Each row of numbers stands for one element and depends on some of the facts below. Use the named rows to name the rest.

Facts:
λ: is of sort; Φ: points at; τ: belongs to class
baler λ 369; bemi λ 471; benim λ 369
besti λ 369; bigrar λ 369; bisken λ 471
bogim λ 369; bralu λ 369; bretror λ 369
brufel λ 369; bunu λ 369; burok λ 369
desava λ 369; dotrak λ 471; draplol λ 369
dregrigra λ 369; drotro λ 369; drumu λ 369
dubefal λ 471; dugo λ 471; fabri λ 369
favur λ 471; fepo λ 369; fise λ 369
fleflun λ 369; flestim λ 471; flibrovo λ 369
flodon λ 471; flogras λ 369; fogo λ 369
fudotuk λ 369; gagur λ 369; graklal λ 369
grekliklum λ 369; gubrik λ 369; gufupo λ 471
gulin λ 471; kemom λ 471; kepun λ 369
klibom λ 471; klobiplok λ 471; klofis λ 369
klopak λ 471; kluple λ 369; kudrom λ 369
latedrok λ 369; lazuk λ 369; lipir λ 369
litrur λ 369; livufu λ 369; lofatren λ 471
lostesken λ 369; lukli λ 369; lumum λ 369
luvuzu λ 369; masur λ 369; metogo λ 369
mibu λ 471; morol λ 369; motevi λ 369
muko λ 471; muram λ 369; muvan λ 471
neni λ 369; nenor λ 369; netrom λ 369
nibam λ 369; nilon λ 369; niso λ 471
nofliplu λ 369; nofotrol λ 471; nogrer λ 369
noklo λ 369; nune λ 369; nuskal λ 369
pakos λ 471; peba λ 369; peskastas λ 471
pesko λ 369; plafak λ 369; plaflon λ 369
plela λ 369; plepezal λ 369; pligopen λ 471
ploklo λ 369; podim λ 471; poskik λ 471
pufli λ 369; puvor λ 471; radretan λ 471
ralom λ 369; riflem λ 369; rifu λ 369
rosustus λ 369; rubos λ 369; rutron λ 471
sasi λ 471; sastusir λ 471; skegrun λ 369
skulik λ 369; sotru λ 369; stamel λ 369
stiplu λ 471; stufis λ 369; stuza λ 369
susku λ 471; sutrenem λ 369; sutum λ 369
takos λ 471; tamole λ 369; tebror λ 369
tidritres λ 369; tradek λ 369; trizem λ 471
trobe λ 369; varitem λ 471; vero λ 369
vidrir λ 369; vifo λ 471; votrek λ 369
voziza λ 471; vudres λ 369; vusten λ 369
zasu λ 471; zatritol λ 369; zifor λ 369
zirem λ 471; zodor λ 369; zopin λ 471
zostida λ 471; zoti λ 471; zudrenok λ 471
baler Φ sasi; bemi Φ vero; benim Φ varitem
besti Φ rosustus; bigrar Φ tradek; bisken Φ niso
bogim Φ burok; bralu Φ lostesken; bretror Φ klobiplok
brufel Φ tamole; bunu Φ ralom; burok Φ stamel
desava Φ zirem; dotrak Φ sutrenem; draplol Φ votrek
drotro Φ zudrenok; drumu Φ graklal; dubefal Φ flestim
dugo Φ fise; fabri Φ klofis; favur Φ sotru
fepo Φ draplol; fise Φ trobe; fleflun Φ zostida
flestim Φ susku; flibrovo Φ nuskal; flogras Φ fabri
fogo Φ fepo; fudotuk Φ tebror; gagur Φ nilon
graklal Φ fleflun; grekliklum Φ kepun; gubrik Φ peskastas
gufupo Φ kemom; gulin Φ riflem; kemom Φ vusten
kepun Φ bralu; klobiplok Φ peba; klofis Φ motevi
klopak Φ gufupo; kluple Φ voziza; kudrom Φ lazuk
latedrok Φ plepezal; lazuk Φ mibu; lipir Φ lofatren
litrur Φ ploklo; livufu Φ netrom; lofatren Φ nogrer
lostesken Φ dugo; lumum Φ dotrak; luvuzu Φ nenor
masur Φ nofotrol; metogo Φ zatritol; mibu Φ gagur
morol Φ pufli; motevi Φ brufel; muram Φ metogo
muvan Φ gubrik; neni Φ zasu; nenor Φ pakos
netrom Φ vudres; nibam Φ bretror; nilon Φ stufis
niso Φ lumum; nofotrol Φ zopin; nogrer Φ zodor
noklo Φ luvuzu; nune Φ stuza; nuskal Φ masur
pakos Φ livufu; peba Φ radretan; peskastas Φ zoti
pesko Φ vidrir; plafak Φ bigrar; plaflon Φ puvor
plela Φ nune; plepezal Φ podim; pligopen Φ trizem
ploklo Φ zifor; podim Φ stiplu; poskik Φ kudrom
pufli Φ kluple; puvor Φ fudotuk; radretan Φ muram
ralom Φ favur; riflem Φ skulik; rifu Φ plaflon
rosustus Φ klopak; rubos Φ gulin; sasi Φ dubefal
sastusir Φ sutum; skegrun Φ pligopen; skulik Φ bemi
sotru Φ plela; stamel Φ poskik; stiplu Φ pesko
stufis Φ drumu; stuza Φ muvan; susku Φ latedrok
sutrenem Φ skegrun; sutum Φ besti; takos Φ vifo
tamole Φ fogo; tebror Φ bisken; tidritres Φ flibrovo
tradek Φ baler; trizem Φ drotro; trobe Φ nibam
varitem Φ sastusir; vero Φ desava; vidrir Φ neni
vifo Φ bogim; votrek Φ lipir; voziza Φ flogras
vudres Φ morol; vusten Φ rutron; zasu Φ rifu
zifor Φ benim; zirem Φ grekliklum; zodor Φ litrur
zopin Φ rubos; zostida Φ bunu; zoti Φ tidritres
zudrenok Φ takos; baler τ a; bemi τ b
benim τ a; besti τ b; bigrar τ c
bisken τ b; bogim τ b; bralu τ a
bretror τ a; brufel τ c; bunu τ b
burok τ b; desava τ b; dotrak τ b
draplol τ c; dregrigra τ a; drotro τ c
drumu τ b; dubefal τ b; dugo τ a
fabri τ a; favur τ a; fepo τ c
fise τ b; fleflun τ a; flestim τ a
flibrovo τ a; flodon τ b; flogras τ c
fogo τ b; fudotuk τ b; gagur τ a
graklal τ b; grekliklum τ a; gubrik τ b
gufupo τ c; gulin τ a; kemom τ a
kepun τ c; klibom τ a; klobiplok τ b
klofis τ c; klopak τ a; kluple τ a
kudrom τ b; latedrok τ a; lazuk τ a
lipir τ c; litrur τ a; livufu τ c
lofatren τ c; lostesken τ c; lukli τ c
lumum τ a; luvuzu τ b; masur τ a
metogo τ c; mibu τ a; morol τ a
motevi τ c; muko τ c; muram τ b
muvan τ c; neni τ c; nenor τ a
netrom τ c; nibam τ b; nilon τ b
niso τ a; nofliplu τ b; nofotrol τ c
nogrer τ a; noklo τ a; nune τ a
nuskal τ b; pakos τ b; peba τ b
peskastas τ a; pesko τ b; plafak τ b
plaflon τ b; plela τ c; plepezal τ c
pligopen τ c; ploklo τ b; podim τ c
poskik τ a; pufli τ b; puvor τ c
radretan τ a; ralom τ b; riflem τ c
rifu τ b; rosustus τ a; rubos τ c
rutron τ c; sasi τ b; sastusir τ a
skegrun τ a; skulik τ a; sotru τ c
stamel τ a; stiplu τ a; stufis τ b
stuza τ a; susku τ b; sutrenem τ b
sutum τ a; takos τ b; tamole τ b
tebror τ a; tidritres τ c; tradek τ c
trizem τ a; trobe τ a; varitem τ b
vero τ b; vidrir τ a; vifo τ c
votrek τ a; voziza τ b; vudres τ b
vusten τ c; zasu τ b; zatritol τ b
zifor τ a; zirem τ b; zodor τ c
zopin τ b; zostida τ a; zoti τ c
zudrenok τ b

Known rows:
drumu: [ 15   5   1  -2  -1  -6  24  -3 -13   3   4 -13 -12 -17   3  -3   3   6
   3   8   6   7 -14  -3  30  26  -5  -4   5  11  -7   5  -7]
votrek: [  1  12 -10   1   6   3 -63  41  15 -12  10 -11   3  25  -7 -13  -4  -2
  22 -26   1   9   2  -4  20   5  -9   0  -2  -7 -14  15   1]
metogo: [ -2  -5 -10  28   1   4 -31  20  -4  -2 -12   8  -6 -24  -1 -15   4  -1
  -1  -6   3 -10  -6   9  -9  15   3 -13  14   3 -22   4   3]
plaflon: [  3  -1  -3  -3  16  -6  41  -3   2   1   3  -3   2  -6   2  -3  -3  27
  -5  10   7   8  -7   1  28  18 -14  -7  -5  -5   8  -7  -1]
desava: [  5  -5 -20   1  17 -16  33   3 -16 -11   3  -3 -14  -8   7  -7  -9   5
  -4  14   6   6 -14   1  23  15  -2  -7  -4   7  13  -4   1]
zatritol: [  1   0 -18   5  13 -10  11   1 -14  -6   5  -7 -12 -20   3  -7 -10   7
 -10   4   9   4 -22  -1  31  23  -2  -8   0   8   9  -3   9]
sutum: [  3  11 -16   1  10   1 -63  35  11  -5  -6 -22   2  27 -18  -9  -3   2
  13 -32  -2   5  -9   1  11  -4 -14   0 -12   1 -11  16   3]
lumum: [ -3  13  -8   0  13  -3 -47  22  25 -16  -8  -1  13   3  -7  -5   1  17
  26 -25  -2   9   0   1  21  -6 -31  -4   0  -8 -25  17  -9]
klofis: [  9  -3   1  20 -13   9  -6  31   0  -1  -5   6   6   2   2 -17   1  -6
  -1  -4   6  -4  12   6 -12  26  12  -9   7  -9 -18   5   3]
kudrom: [ 15   5   0  -2  -1  -4  17  -5  -7   1  -1  -8  -6 -21   5  -3   1   9
  -1   4   6  10 -15  -2  34  24 -15  -4   4   8  -5   3  -4]
benim: [  3  11 -14   1  11   2 -63  37  13  -6  -1 -19   2  28 -15 -10  -3   1
  15 -31  -1   6  -6   0  13  -1 -14   1  -9  -1 -12  15   2]
litrur: [  2  11 -13   1  10   3 -66  39  14  -7   4 -15   2  28 -12 -12  -3   0
  17 -28  -1   8  -4  -2  16   1 -14   1  -5  -3 -12  15   1]
zoti: [  7   1  -6  17 -15  13   3  13   7  -4 -15  23 -14  -6  -6 -11  11  -6
   3  30   1 -16  24   4 -21  -9  39  -4 -10  16 -16  -5 -15]
voziza: [  6  12 -11  -1 -15   9  36   1   2 -11   4   9  -2   2  -2  -4 -17   1
 -20  28  15   0  10 -10  27  18  44   0 -32   8  11 -10  11]
favur: [ -2  25 -10   2  -9   9 -49  19  17 -17  -2   2 -10   2 -16  -3   6  -2
  29   1  -1  -4  13  -7  15 -18  27   4 -16  19 -30  15 -18]
dubefal: [ -9  10  -6   2   3  11  39  -7   6   3  11   5 -11  -9 -12  -1  -3  26
 -11  32  13  -6   5  -6  26   6  38  -3 -26  11   9 -17   1]
podim: [-10   5   2  22  -8  24  -3  10  21   7  -9  24  -2 -12 -14  -9  11  18
  -4  22   6 -19  22   4 -13  -4  35  -8 -11   3 -17 -11  -7]

Name these rows:
No name comes twice in this set of rows, the named rows included.
[ -3   1  -4   2  14  -6  42   2  -9   5  13 -13  -7  -7  -4  -4  -2  25
  -2  11  11   3 -11   1  24  24   7  -7  -5   0   4  -3   0] : plafak
[-17  23 -26  11   3  10 -78  20  20 -25  -3   9  -9 -10 -15  -7  -7  -1
  14  -9   2  -6   2  -7  23 -18  23  -1 -18  16 -18   7   2] : radretan
[  6  -1  -4  -3  15  -6  40  -4   3   1   1   0   2  -7   3  -3  -3  26
  -7  10   7  10  -8   1  29  17 -18  -7  -4  -5   8  -7  -1] : fudotuk
[  0  14  -7   0  11  -2 -53  21  24 -16 -10  -1  11   1  -6  -5   3  13
  25 -27  -3  10  -2   1  23  -5 -33  -3   1  -6 -28  18  -9] : skegrun
[ -5  12  -8   0  16  -3 -41  23  24 -15  -6  -2  12   6  -8  -5   2  20
  27 -23  -2   8   1   2  20  -6 -28  -4  -2  -9 -24  16 -10] : tebror
[ 12  -8   0  18  -5  14 -27  31   3  11  -6   2  -1  11  -3 -18   6  -6
  -7  -6   2  -5   5   7 -13  17  -1  -7   7  -4  -7  -2   4] : zodor
[  6   6   2  18 -18  24 -22   4  26   0 -25  33   4 -20  -5  -9   9   6
  -9  15   1 -12  21   3  -6  -7  11  -6  -8   6 -19 -10  -5] : pligopen
[  1  -9 -14  25   5  -2 -17  22  -5  -7 -13  12  -8 -18   2 -16   4  -3
   2   0   1  -8  -1  10 -15   8   1 -12  11   3 -15   2  -2] : kepun
[ 11  -7   1  18  -7  14 -25  32   4   8  -2   5   0   9   0 -19   5  -7
  -4  -3   3  -3   8   6 -11  20   1  -7   9  -6  -9  -1   3] : lipir
[ -9  23 -15   4  -3  11 -54  22  24 -19  -4   6  -2   6 -18  -5  -3   3
  16  -3   1  -4  12  -7  17 -17  23   2 -24  11 -19   8  -4] : klibom

Now the same elements, written a new way:
Named rows:
kudrom: [-49 -36  50 -10 -32 -12   5  11 -33  -2   1  18   3]
kepun: [ 60  -7 -10 -15  15  26  27  20  -6 -37 -52 -30  -1]
bralu: [  6  14 -27  -9  13   8 -55  -2  50  -8  39  -7 -18]
flogras: [ 51  -5 -11   0  -2  23  40  -1 -13 -42 -45 -41 -10]
trobe: [  6   3 -28  -8  11  18 -58  -6  55  -3  35  -5 -21]
lofatren: [ 42   9 -27   5  30  13  48 -10 -11   3 -72 -17  14]
tebror: [  6  21 -26   3  12 -16 -37 -26  39 -24  42  13 -34]
benim: [ -3  14 -17  19  31  -5 -50  -7  48 -14  32   7 -23]
dregrigra: [ -4  16 -24  12  13  -2 -44 -15  45 -15  40  -6 -24]
lumum: [  1  20 -27   0  11 -19 -40 -29  40 -25  38  12 -35]
fepo: [ 50  -6  -6   4  12  20  36   4 -11 -43 -50 -30 -10]
pufli: [-27 -23  42 -21 -51  -4  11  19 -39   5  23   7  10]
trizem: [-17  31 -51   1  17 -24 -27 -50  43  18  15  17 -11]
rosustus: [ -5  12 -16  21  37  -7 -52  -5  48 -14  29  11 -24]
rifu: [-13 -20  48 -15 -32 -17  13  16 -44   3  24  38   0]
bogim: [-42 -34  48 -16 -33 -17   7  10 -35  -4   3  24   1]
zopin: [-32  10  22 -23 -19 -23  20  31 -39  47   3  21  47]

Rows to name:
No name comes twice in this set of rows, the named rows included.
[-27 -28  54  -9 -16 -10   1  33 -35   6   8  30  10] : ploklo
[ 54  14 -31  -3  21   1  58 -25 -18  -4 -64  -1   5] : puvor
[-17  -9  32   9 -23  -4  28   1 -47  63  14  35  28] : susku
[ 46   9  -7   8  19  11  36  25 -12 -48 -48 -43   4] : tidritres
[ -2  26 -52 -12  20   7 -41 -22  51  39  19   3   4] : dugo
[-16 -21  47 -21 -33 -23  13  15 -43  -2  18  41   0] : fudotuk
[-37 -12  49  -6 -26 -15   7  43 -36   1  16   4  21] : gubrik
[  4  -1 -28  -9   9  21 -60  -9  55  -1  33  -6 -22] : bretror
[-35  -5  16 -25 -51  -9  29  -1 -40  49   6  10  33] : pakos
[ 59  12 -25  20  21  18  58 -20 -20  10 -53 -10   7] : podim

Now the same elements, written a new way:
Some elements and their rows:
flodon: [ -3  16  20   8 -18   6  22 -30 -37  29  15  30 -24]
drumu: [  8  18   2   4 -12   7  21 -21 -27  17   6  15 -19]
burok: [  4  25   6   4 -13  21  11 -16 -28  23   1  22 -22]
takos: [ -4  20  22  13 -10  20  14 -29 -39  36   9  29 -14]
vusten: [  0  35  18 -22  -7  21   8  -3 -24 -22  19  46 -11]
ploklo: [  0  19   4  -6 -30   8  17 -15 -37  15  14  27 -33]
kepun: [-11  43  20 -17 -30  33  -2   5 -14   1  17  45 -17]
bretror: [ -2  68  18 -33 -11 -16  24  21 -16   3 -22  30 -36]
nuskal: [  1  22   4  -1 -30  -3  19 -19 -30  14  10  32 -32]
flogras: [ -8  34  18  -4 -21  37   7   8 -27   7  16  30 -14]
lipir: [-13  27  20 -13 -33  38   0   7 -35  10  23  34 -10]
klopak: [  7  56  39 -30  -3 -29  23  -1 -31  11 -11  43 -17]
niso: [ -3  54  36 -15  -3 -11  24   9 -53  25 -12  33 -21]
pligopen: [-15  29  36   2  -7  46   3  -7 -43  17  21  40   1]
fleflun: [ 11  54  21 -23  -4 -22  25  14 -23  15 -20  19 -14]
livufu: [ -1  41  18  -1  -7  33  14   8 -15  -3   8  32 -12]
sasi: [  8  12  29   8 -37   0  19 -20 -30  33  22  36 -34]

Rows to name:
No name comes twice in this set of rows, the named rows included.
[-17  36  10 -18 -10  34  18   6 -21 -17  13  30 -18] : metogo
[  4  69  26 -33 -29 -21  10  19 -16  18 -19  43 -32] : skulik
[  2  54  23 -27 -29 -11  14  21 -33  25 -15  28 -27] : votrek
[ -5  33  19 -11 -19  33   7   5 -26   0  18  35 -12] : lukli
[  3  51  39 -27 -11 -22  20   2 -34  20 -12  39 -17] : sastusir
[ -4  11  19  13 -18   7  29 -24 -56  20  22  30 -33] : zasu
[ -6  19  19  17 -19  11  24 -24 -37  34  13  25 -24] : voziza
[  9  60  23 -36 -13 -24  18  14 -25   3 -17  38 -29] : sutum
[  5  24   6   2 -12  17  13 -18 -25  23   2  20 -21] : kudrom
[ -9  20  31  -1 -15  18  16 -15 -36  11  29  35   7] : muvan
[  4  56  39 -14  -2  -6  13   6 -27  37 -19  29  -5] : poskik
[ -2  13  22   2 -19   2  18 -32 -41  21  19  35 -22] : varitem
[  4  50  36 -17 -14 -31  27  -1 -33  25  -9  32 -13] : peskastas
[ -1  66  19 -33 -15 -16  21  21 -14   7 -23  33 -35] : trobe

